Below is a small trained network, with its code and all its weights. Each question gives an input and a class and asks what happens when units are switched off, that is, made to give their printed mean instead of their output.

import numpy as np


def w(rows, s, z=0):
    codes = np.array(rows[::2]) - 128.0
    scale = np.full(codes.shape[1], s)
    scale[-1] = z or s
    return codes * scale


def f(y):
    return y / 2 * (1 + np.tanh(0.7978845608 * (y + 0.044715 * y**3)))


def log_softmax(a):
    a = a - a.max(-1, keepdims=True)
    return a - np.log(np.exp(a).sum(-1, keepdims=True))


def net(x, mask):
    res = np.array(x, float).reshape(1, 8) / 4 @ E
    y = f(res @ A[0][:, :-1].T + A[0][:, -1])
    res = res + np.where(mask, y, B[0][:, -1]) @ B[0][:, :-1]
    return log_softmax(res[-1] @ U[:, :-1].T + U[:, -1])


A, B = {}, {}
E = w([
[167,148,130,79,71,143,158],'x0',
[88,106,140,99,141,126,8],'x1',
[116,127,170,119,103,56,121],'x2',
[98,115,145,162,138,106,112],'x3',
[115,83,123,161,67,169,177],'x4',
[180,130,69,180,92,116,78],'x5',
[87,102,92,108,94,76,148],'x6',
[123,72,195,117,164,163,103],'x7',
],0.012)
A[0] = w([
[158,141,121,155,82,45,157,166],'N1',
[151,130,120,198,126,80,159,147],'N2',
[144,110,91,163,127,221,125,142],'N3',
[137,149,170,108,78,147,130,121],'N4',
[142,97,228,145,216,126,88,253],'N5',
[148,179,142,131,178,45,173,103],'N6',
[172,177,176,114,183,181,209,191],'N7',
[254,120,110,205,112,155,145,198],'N8',
[97,125,42,76,174,84,157,171],'N9',
[37,204,103,147,198,123,94,182],'N10',
[80,60,148,113,80,139,137,138],'N11',
[86,79,252,101,116,177,162,159],'N12',
[167,134,105,174,209,103,58,152],'N13',
[184,151,178,59,124,94,116,176],'N14',
[95,142,116,149,134,189,200,152],'N15',
[180,120,145,116,158,69,73,209],'N16',
[119,85,88,154,93,101,157,180],'N17',
[43,110,143,102,90,86,139,176],'N18',
[224,144,138,214,132,142,168,197],'N19',
[169,194,90,65,160,66,131,193],'N20',
[146,91,126,52,71,117,96,185],'N21',
[102,26,218,135,116,103,118,175],'N22',
[135,66,124,106,119,169,93,177],'N23',
],0.0097,0.0031)
B[0] = w([
[140,80,144,110,57,167,158,184],'N1',
[93,124,146,130,95,135,103,167],'N2',
[187,58,137,108,78,119,87,182],'N3',
[87,174,131,146,125,86,104,149],'N4',
[98,134,93,127,173,153,47,253],'N5',
[143,126,150,122,136,76,155,183],'N6',
[32,149,97,116,148,195,127,230],'N7',
[223,2,170,38,91,119,127,212],'N8',
[136,115,171,94,123,129,98,179],'N9',
[83,187,161,116,133,161,140,200],'N10',
[115,117,74,162,151,67,199,176],'N11',
[127,155,110,102,173,108,116,235],'N12',
[95,181,78,171,152,179,100,204],'N13',
[168,110,122,88,160,155,134,179],'N14',
[122,156,93,156,92,177,47,191],'N15',
[152,108,118,86,127,209,55,189],'N16',
[149,122,134,137,66,133,98,171],'N17',
[153,147,154,138,93,68,233,188],'N18',
[141,61,179,38,61,185,115,204],'N19',
[122,28,186,62,126,130,159,197],'N20',
[173,89,70,174,127,137,122,178],'N21',
[103,197,96,175,187,79,135,216],'N22',
[151,97,157,129,200,39,52,170],'N23',
],0.0075,0.011)
U = w([
[155,73,224,78,82,178,171,200],'0',
[125,164,96,192,88,85,198,2],'1',
[175,77,99,119,177,127,81,212],'2',
[78,199,110,136,173,254,108,161],'3',
[99,146,182,115,229,97,180,10],'4',
],0.01,0.0017)

Each question gives the input, the list of numbers given to net, and the class t.
The units are the neurons (one row each of A and B). Each row of codes is followed by its name. A weight is (code - 128) times the scale printed after its matrix; where a second scale follows, it is the last column's (A, B and U).
mask holds one flag per neuron, in row order. A switched-off neuron (its flag False) gives its mean, the last column of its row in B, instead of its output. The means were averaged over made-up inputs and are rounded, as every weight is.
A unit's drop is (log p(t) with every unit on - log p(t) with that unit switched off) / (log p(t) with every unit on - log p(t) with every unit switched off).
The circuit of an input: a set's keep is (log p(t) with only the set's units on - log p(t) with every unit switched off) / (log p(t) with every unit on - log p(t) with every unit switched off). Starting from the 12 units with the biggest drops (on a tie, the unit counted first), units are removed one at a time, each time the one whose removal leaves the highest keep (on an exact tie, the one counted first), for as long as the keep stays at least 0.8.
units of the circuit, in order: the units of the circuit, biggest drop first
k most important neurons: the k neurons with the biggest drops, biggest first
drop of u: that unit's drop, to one decimal
input [3,-6,4,3,3,-5,6,-4], class 1: units of the circuit, in order : (N8)
input [-3,4,6,-3,0,3,-6,3], class 3: units of the circuit, in order : (N13; N8)
input [5,6,-1,-3,-8,-8,0,4], class 3: 2 most important neurons : (N5; N8)
input [3,-3,6,6,-8,2,-3,-1], class 0: units of the circuit, in order : (N20; N1)
input [-7,-2,1,-8,6,-1,-3,8], class 2: 2 most important neurons : (N3; N23)
input [-1,4,-5,1,-4,-1,4,2], class 3: 2 most important neurons : (N8; N10)
input [7,-8,2,6,1,-8,3,3], class 4: 2 most important neurons : (N12; N7)
input [7,0,4,3,-4,-6,-3,7], class 3: 3 most important neurons : (N5; N7; N8)
input [0,5,-5,8,6,-3,7,3], class 4: 2 most important neurons : (N23; N12)
input [5,-1,2,8,3,-3,-4,7], class 4: drop of N12 : 0.1
input [5,7,-8,1,1,-5,4,6], class 4: drop of N8 : 0.2
input [-7,5,-2,0,3,0,5,-8], class 1: drop of N5 : 0.2
